Below is a small trained network, with its code and all its weights. Each question gives an input and a class and asks what happens when units are switched off, that is, made to give their printed mean instead of their output.

import numpy as np


def w(rows, s, z=0):
    codes = np.array(rows[::2]) - 128.0
    scale = np.full(codes.shape[1], s)
    scale[-1] = z or s
    return codes * scale


def norm(h):
    return h / np.sqrt((h * h).mean(-1, keepdims=True) + 1e-5)


def f(y):
    return y / 2 * (1 + np.tanh(0.7978845608 * (y + 0.044715 * y**3)))


def log_softmax(a):
    a = a - a.max(-1, keepdims=True)
    return a - np.log(np.exp(a).sum(-1, keepdims=True))


def net(x, mask):
    res = np.array(x, float).reshape(1, 2) / 4 @ E
    u = 0
    for l in range(2):
        y = f(norm(res) @ A[l][:, :-1].T + A[l][:, -1])
        res = res + np.where(mask[u : u + 3], y, B[l][:, -1]) @ B[l][:, :-1]
        u += 3
    return log_softmax(norm(res)[-1] @ U[:, :-1].T + U[:, -1])


A, B = {}, {}
E = w([
[57,116,133,136,140,143,173,136,166,188],'x0',
[114,19,58,244,112,230,86,159,120,213],'x1',
],0.011)
A[0] = w([
[98,134,48,186,93,253,170,216,178,212,254],'0.n1',
[97,186,190,150,150,16,52,139,57,37,156],'0.n2',
[200,100,2,224,42,171,96,138,93,117,171],'0.n3',
],0.0066,0.00077)
B[0] = w([
[247,110,187,126,143,26,139,51,125,149,250],'0.n1',
[105,101,68,145,133,159,116,210,216,70,192],'0.n2',
[145,129,143,108,139,98,134,110,105,205,226],'0.n3',
],0.015,0.012)
A[1] = w([
[144,133,144,254,131,145,147,174,167,75,4],'1.n1',
[14,202,138,100,208,157,142,119,107,204,153],'1.n2',
[64,172,135,103,188,114,117,135,126,144,121],'1.n3',
],0.008,0.0016)
B[1] = w([
[97,153,121,157,78,87,180,81,122,45,253],'1.n1',
[168,123,134,130,205,210,136,91,5,118,180],'1.n2',
[193,58,212,159,43,150,37,112,118,66,187],'1.n3',
],0.011,0.0014)
U = w([
[121,170,88,102,136,114,90,208,133,154,85],'0',
[52,144,116,175,88,136,105,108,128,115,59],'1',
[90,178,114,111,85,107,139,217,245,13,177],'2',
[174,111,178,134,101,77,132,82,91,209,198],'3',
[119,114,200,94,136,199,106,133,63,93,95],'4',
[104,173,99,139,58,141,152,131,134,123,34],'5',
[48,182,114,106,102,153,156,182,101,154,3],'6',
],0.012,0.0048)

Each question gives the input, the list of numbers given to net, and the class t.
The units are the neurons (one row each of A and B). Each row of codes is followed by its name. A weight is (code - 128) times the scale printed after its matrix; where a second scale follows, it is the last column's (A, B and U).
mask holds one flag per neuron, layer by layer. A switched-off neuron (its flag False) gives its mean, the last column of its row in B, instead of its output. The means were averaged over made-up inputs and are rounded, as every weight is.
A unit's drop is (log p(t) with every unit on - log p(t) with that unit switched off) / (log p(t) with every unit on - log p(t) with every unit switched off).
The circuit of an input: a set's keep is (log p(t) with only the set's units on - log p(t) with every unit switched off) / (log p(t) with every unit on - log p(t) with every unit switched off). Starting from all 6 units, units are removed one at a time, each time the one whose removal leaves the highest keep (on an exact tie, the one counted first), for as long as the keep stays at least 0.8.
units of the circuit, in order: the units of the circuit, biggest drop first
unit that matters most: the unit with the biggest drop
top k neurons: the k neurons with the biggest drops, biggest first
top k neurons in layer l: the k neurons of layer l with the biggest drops, biggest first
drop when u is switched off: that unit's drop, to one decimal
input [6,-5], class 4: units of the circuit, in order => [1.n2, 0.n1]
input [-6,1], class 0: unit that matters most => 0.n1
input [-8,1], class 0: units of the circuit, in order => [0.n3, 0.n1, 0.n2]
input [7,-5], class 4: units of the circuit, in order => [0.n1, 1.n2]
input [8,-7], class 4: top 2 neurons in layer 1 => [1.n2, 1.n3]
input [-7,1], class 0: top 2 neurons => [0.n1, 0.n3]
input [3,-2], class 4: top 3 neurons => [0.n1, 1.n2, 0.n2]
input [-4,0], class 2: top 2 neurons => [0.n2, 0.n1]
input [6,-8], class 2: top 2 neurons => [0.n3, 0.n2]
input [7,-6], class 4: top 3 neurons => [1.n2, 0.n1, 1.n3]
input [5,-7], class 2: drop when 0.n2 is switched off => 0.1
input [6,-4], class 4: drop when 1.n2 is switched off => 0.6
